Each row has a name. Each question is about the rows just above it.

N: [ -2  -2   0  12   6  23 -24 -28  11 -43  11 -52  -6  16   2 -13   1  -2
 -13 -13   0  -2  -1   9   6   6 -13]
D: [-18  -8  -4  16  -6  14   7  -1  13  16   3   9  -1 -17 -25  27  -1 -16
  13 -23  -8  16  11   0   6 -10  13]
H: [-18  -8  -4  44  -6  14   7  -1 -16  13   3   9  -1 -17 -25  27  -1 -16
   3 -23  -8 -16  11   0   6 -10   4]
Where do [-18  -8  -4  44  -6  14   7  -1 -16  13   3   9  -1 -17 -25  27  -1 -16
   3 -23  -8 -16  11   0   6 -10   4] appear? -> H
Whose row is [-18  -8  -4  16  -6  14   7  -1  13  16   3   9  -1 -17 -25  27  -1 -16
  13 -23  -8  16  11   0   6 -10  13]? -> D
Whose row is [ -2  -2   0  12   6  23 -24 -28  11 -43  11 -52  -6  16   2 -13   1  -2
 -13 -13   0  -2  -1   9   6   6 -13]? -> N

Y: [ -9   9   3  15 -13 -14   6   3  13 -18  -7  10   3   9  -1 -12  -1   5
  -6   5  20  17   7   8   9   7   2  -8   1   5  -5 -12  -5]
R: [-13   0   5   6 -16 -13  23  15  18 -42 -20  -2  14  14   5 -39  12   3
  -4  -9  11   9   4   4   5   4   1  -5   1   3  -2  -6  -3]
F: [-2  1  0  2 -2 -1  3  1  2 -4 -1  1  2  2  1 -4  1  1 -2 -3  4  3  0  2
  3 -1  0 -2  0  1 -1 -3 -1]
K: [-2  2  0  3 -3 -2  3  2  3 -5 -2  2  3  3  1 -4  1  1 -3 -5  5  4  2  2
  4  0  1 -3  0  2 -1 -3 -2]
E: [ -7   0   2   3  -8  -6  11   7   8 -20  -9  -1   7   6   3 -18   6   2
 -10 -13  11  11  -4   9  13  -5  -2  -4   6   5  -8 -12  13]
T: [-13   0   5   6 -16 -13  23  15  18 -42 -20  -2  14  14   5 -39  12   4
 -21 -27  22  22  -8  18  26 -10  -3  -8  13   9 -16 -24  -9]
S: [-15   0   6   6 -18 -14  24  15  19 -45 -21  -3  14  15   6 -42  13   4
 -22 -28  24  24  -9  21  29  15  -3  -8  14   9 -17 -26 -10]
W: [-14  14  14  18 -21 -33   7   4  23 -36 -22  15  -3  15  -7 -24  -3   1
  -3 -26  27  31   5  15  10  16  -4  -6  11   5  -8 -18  -7]
P: [-12  10  -1  17 -17 -11  14   8  16 -25  -7   9  12  13   4 -22   4  10
 -17 -25  27  20   7  11  20   2   4 -14   1  11  -9 -18  -8]
V: [-13  14  13  18 -20 -32   6   4  22 -35 -21  14  -2  15  -7 -23  -3   1
  -3 -25  26  30   5  14  10  15  -3  -7  10   5  -8 -18  -6]
B: [-2  0  1  1 -3 -2  3  3  3 -7 -3 -1  2  2  1 -6  2  1 -3 -4  3  3 -2  3
  4 -1  0 -1  2  1 -2 -4 -1]
Whose row is [-14  14  14  18 -21 -33   7   4  23 -36 -22  15  -3  15  -7 -24  -3   1
  -3 -26  27  31   5  15  10  16  -4  -6  11   5  -8 -18  -7]? -> W
Whose row is [-13  14  13  18 -20 -32   6   4  22 -35 -21  14  -2  15  -7 -23  -3   1
  -3 -25  26  30   5  14  10  15  -3  -7  10   5  -8 -18  -6]? -> V
The row with [-2  2  0  3 -3 -2  3  2  3 -5 -2  2  3  3  1 -4  1  1 -3 -5  5  4  2  2
  4  0  1 -3  0  2 -1 -3 -2] is -> K

X: [ 31 -31  23 -36  20 -15  26  26  21   1 -31 -44 -42 -14   1  26 -15  26
  21   5  -1  15 -24 -18 -54 -14  12  10  -6  -4  -5  24  13  26  30 -24
  27  -4 -33 -10   2 -61   5 -57 -39 -29 -19]
C: [ 31 -31  23 -57  20 -15 -11 -11  21   1 -31 -44 -42 -14   1   0 -15  26
  21   5  -1  15 -24 -18 -54 -14  12  10  -6  -4  -5  24  13  26  30 -24
  27  -4 -31 -10   2 -61   6 -57 -39 -29 -19]
Q: [ 31 -31  23 -36  20 -15 -11 -11  21   1 -31  -7 -42 -14   1   0 -15  26
  21   5  -1  15 -24  10 -54 -14  12  10  -6  -2  -5  24  10  26  30 -24
  27  -4 -33 -10   2 -61   5 -57 -39 -29 -19]
Whose row is [ 31 -31  23 -36  20 -15  26  26  21   1 -31 -44 -42 -14   1  26 -15  26
  21   5  -1  15 -24 -18 -54 -14  12  10  -6  -4  -5  24  13  26  30 -24
  27  -4 -33 -10   2 -61   5 -57 -39 -29 -19]? -> X
Whose row is [ 31 -31  23 -36  20 -15 -11 -11  21   1 -31  -7 -42 -14   1   0 -15  26
  21   5  -1  15 -24  10 -54 -14  12  10  -6  -2  -5  24  10  26  30 -24
  27  -4 -33 -10   2 -61   5 -57 -39 -29 -19]? -> Q
Where do [ 31 -31  23 -57  20 -15 -11 -11  21   1 -31 -44 -42 -14   1   0 -15  26
  21   5  -1  15 -24 -18 -54 -14  12  10  -6  -4  -5  24  13  26  30 -24
  27  -4 -31 -10   2 -61   6 -57 -39 -29 -19] appear? -> C

L: [ -3   6   3 -29  12  -1  -2   2 -18 -11   3  -9 -20   5 -30  -1  -8 -10
   6  -7 -26  -7  19  14  -2 -11   5  14  22 -21  -4   2 -35  -8  -1   3
  35]
Z: [ -5 -10  -3   0   1 -12 -12   9   8   8  -2  17   8  15  11   8   3 -12
  10   0  -1   8 -11 -14  -3  -5  -9  12   2   9   7  11   2  10 -12  -5
 -34]
A: [ 20   2  -8   4 -10   3  -1 -29   8  -8  -1  -5 -10 -17   8  -9   1   2
 -12   2  11 -15 -16  13   5  -1   4 -15 -13   0   3 -18   6   3  14   3
  -1]
G: [ 19   1  -8   2  -9   2  -5 -28   7  -8  -4  -5 -10 -15   6  -9   0   1
 -11   1   9 -14 -16  12   5  -2   4 -14 -11  -2   2 -17   4   3  12   2
  -1]
U: [ -9 -16  24   5  -3 -15 -53  16   7  22  -3  25  28  24  24  10   3  -8
  13   1   2   6 -16 -18  -7  -1 -53  16   4  14  10  14 -53  19 -23  -9
 -53]
J: [-5  7  8  8 16 11 11 22  9  0  9 11 16 11 -1 14 10 -3 15  6  2 20 22 -9
  8  3 -3 11  5 13  5 19 -1 22 22  7  7]
M: [ -2  -9   4  12 -26   9   0  -3 -11  32  -6  -9  -4  -3  24 -13  -9  35
 -18   2  14 -21  -8  10 -13  20  15 -12  -2  -5  -6 -17  39  10 -22 -11
 -18]
The row with [ -9 -16  24   5  -3 -15 -53  16   7  22  -3  25  28  24  24  10   3  -8
  13   1   2   6 -16 -18  -7  -1 -53  16   4  14  10  14 -53  19 -23  -9
 -53] is -> U
The row with [ -3   6   3 -29  12  -1  -2   2 -18 -11   3  -9 -20   5 -30  -1  -8 -10
   6  -7 -26  -7  19  14  -2 -11   5  14  22 -21  -4   2 -35  -8  -1   3
  35] is -> L
Whose row is [ 19   1  -8   2  -9   2  -5 -28   7  -8  -4  -5 -10 -15   6  -9   0   1
 -11   1   9 -14 -16  12   5  -2   4 -14 -11  -2   2 -17   4   3  12   2
  -1]? -> G
[ -5 -10  -3   0   1 -12 -12   9   8   8  -2  17   8  15  11   8   3 -12
  10   0  -1   8 -11 -14  -3  -5  -9  12   2   9   7  11   2  10 -12  -5
 -34] is in which row? -> Z

pezu: [-3 -3 -3 12  9  7 -2 11 -3]
vad: [ 0  4 -2 12  7  7 -2  9 -3]
Namo: [-1 -3 -1 -1 -1 -1 -3  9 48]
Pefiv: [15  9 10  9 -1  4 15 -3 13]
tis: [-3  6 20  0 33 -1  0 46 25]
nog: [-3 -3 -2  7  7 10 -2 16 -1]
vonu: [-3 -3 -2  5 -3 12 18 -3 -2]
Repeated in pezu: -> [-3]
The value that tis holds more than once: -> [0]
Which row holds [-3 -3 -2  5 -3 12 18 -3 -2]? -> vonu
[-3 -3 -2  7  7 10 -2 16 -1] is in which row? -> nog

basuv: [ 47 -22   4  36 -17]
vonom: [ 47 -22   4  36   4]
Kup: [ 38 -31 -49  -3  -3]
The value that vonom holds more than once: -> [4]
Repeated in Kup: -> [-3]

mati: [ 17  49 -38  16  49  16  49  49   0 -17]
vepu: [-14 -11 -14 -14  11 -13  32 -41 -14 -14]
gemag: [-14 -11  32  30  11 -13  32 -41   0  15]
Which value appears more than once in vepu? -> [-14]
[-14 -11  32  30  11 -13  32 -41   0  15] is in which row? -> gemag
The value that gemag holds more than once: -> [32]
Whose row is [ 17  49 -38  16  49  16  49  49   0 -17]? -> mati

Favun: [  6  24  11 -12  40  42  13  13  -4  30 -29 -26  36  36  11  14 -19]
lida: [ 28  19   5  -3  25  36  20  16   3  24 -21 -44  39  21  19  -6 -24]
fab: [-42   9 -15   0  -5 -21 -16 -12 -18 -12  22  53 -33 -17 -21  27  24]
non: [ 22 -35   1  22 -36 -27   0   0  20 -35  14 -10 -12 -13  10 -33  21]
Zur: [-39  20 -15  -7   0 -19 -18 -21 -20  10   7  47 -23 -14 -31  20   0]
sinav: [ 31 -35  12  18 -38 -28   2   3  20 -32  13 -27  -7  -5  21 -37   8]
nev: [-40   3 -14 -15  22   3  -5 -11 -21  21  -3  39  -7  -3   3  36   3]
gepom: [ 42 -37   7  13 -31   0  18  15  23 -18   6 -31  10  12  35 -34  -7]
big: [-25  38  -4 -23  37  32  -4   9 -25  35 -21   0  17   4 -12  31 -19]
zak: [-41  15 -12  -4   5  -9 -18 -21 -18   7  10  49 -26 -12 -31  29  16]
Which value appears more than once in lida? -> [19]
Whose row is [ 28  19   5  -3  25  36  20  16   3  24 -21 -44  39  21  19  -6 -24]? -> lida
Whose row is [-41  15 -12  -4   5  -9 -18 -21 -18   7  10  49 -26 -12 -31  29  16]? -> zak

Fifim: [ -4 -10  16  17   8  23 -30  -4 -10   7]
besaf: [ -8  31  18   7  15  59 -36 -12   3  26]
mefo: [ -3  12  17  14   5  -4 -21  -1 -16 -15]
Zuk: [ -7  32  17  11  12  53 -38 -11   3  29]
fav: [ -7  -6  17  15  10  36 -33  -6  -4  18]
pizes: [ -7  32  17  11  12  53 -38 -11   3 -38]
The value that fav holds more than once: -> [-6]
The value that pizes holds more than once: -> [-38]
The row with [ -7  32  17  11  12  53 -38 -11   3 -38] is -> pizes

Ven: [ 37  22  -9 -31 -40 -50 -63]
Goli: [-41 -37  22  36  -9 -17  15]
zal: [-19  21  23  21  48  15 -37]
pifas: [ 18 -25 -25 -25 -25 -25 -46]
vofug: [-19  21  34  44  48  15 -37]
Repeated in pifas: -> [-25]
Repeated in zal: -> [21]
Which row holds [-19  21  23  21  48  15 -37]? -> zal

sir: [ -5 -25   7   7 -27 -17   7   5  12   6 -12 -13]
Bepa: [ -2  -2 -12 -23  -2  -2 -10  -2  -2  -2  -2  -2]
napad: [  7  17  17  16  12   0  16 -14  17   7  -6   1]
buvo: [ -2   5 -12 -23  -2  10  -2  -1  -2   6  11  -2]
Which value appears more than once in Bepa? -> [-2]
Which value appears more than once in sir? -> [7]
Whose row is [ -2   5 -12 -23  -2  10  -2  -1  -2   6  11  -2]? -> buvo
The value that buvo holds more than once: -> [-2]
Whose row is [ -2  -2 -12 -23  -2  -2 -10  -2  -2  -2  -2  -2]? -> Bepa
Where do [  7  17  17  16  12   0  16 -14  17   7  -6   1] appear? -> napad

Fegot: [16 16 31 31 30 20]
Tuga: [ 20   5 -24  31  30  20]
faf: [-15 -15  18 -37 -31  18]
Repeated in Tuga: -> [20]
Whose row is [-15 -15  18 -37 -31  18]? -> faf
Which row holds [ 20   5 -24  31  30  20]? -> Tuga
Whose row is [16 16 31 31 30 20]? -> Fegot

rapum: [-29  -9  13  13 -60  55 -58 -20  28 -35]
nuz: [-29  -9  49  -9 -60  55  -9  -9 -30 -60]
Duli: [-60  -9 -60  13 -60 -60 -58 -20 -30 -56]
Tupe: [-45   2  -8 -19   2 -14  34  -7  50 -45]
The value that Duli holds more than once: -> [-60]
Which value appears more than once in rapum? -> [13]
Whose row is [-45   2  -8 -19   2 -14  34  -7  50 -45]? -> Tupe
Where do [-29  -9  49  -9 -60  55  -9  -9 -30 -60] appear? -> nuz

fif: [ 28   3  10 -16  10  35  10  -3  10]
Zizo: [ 15  -4  -5 -22   7   7   7   7   7]
dobe: [ 15  -4  -7 -22 -18  47  10   8  -3]
The value that fif holds more than once: -> [10]
The value that Zizo holds more than once: -> [7]
[ 15  -4  -7 -22 -18  47  10   8  -3] is in which row? -> dobe
Where do [ 28   3  10 -16  10  35  10  -3  10] appear? -> fif

pesed: [ 44   9 -19  28 -19 -19]
Punu: [ 50  39  34  11  42 -21]
nila: [ 53  53  53   7  50 -23]
Vusab: [ 25 -47  29  25 -52  -7]
rur: [-23 -40   1   9 -20   8]
Which value appears more than once in nila? -> [53]
Repeated in pesed: -> [-19]
Repeated in Vusab: -> [25]
The row with [ 25 -47  29  25 -52  -7] is -> Vusab
Which row holds [-23 -40   1   9 -20   8]? -> rur

nedol: [  2   1  -4 -10   2   1  56  21  15]
les: [  9   3   0  18   5  11 -11   9 -10]
Dusi: [  2   1  -4 -10   2   1  56  21  -1]
mobud: [19  1 -6 -6 -7 -5 10  0 20]
bulom: [ -6  -3 -15  12  -7 -15 -15  -8 -15]
Mura: [ 7 -7  1  4  0  0  5 -7 -7]
roned: [  9   3   0  -9   5  11 -11   9 -10]
Mol: [ 7 -7  1  4  0  0  5  3  9]
tafi: [-12 -12  -4 -12  -5   3 -23 -13  17]
nilam: [ 10   1   7 -12  -3   2  17 -15   7]
Repeated in les: -> [9]
Repeated in tafi: -> [-12]
Which value appears more than once in bulom? -> [-15]

puguf: [ 42  38 -41 -39]
Vuf: [-55 -55 -55 -55]
Zufop: [-42 -38  42  38]
Rivi: [-31  45  33 -48]
Rafu: [ 18  -5  -5 -62]
Repeated in Vuf: -> [-55]
Repeated in Rafu: -> [-5]
Whose row is [-42 -38  42  38]? -> Zufop

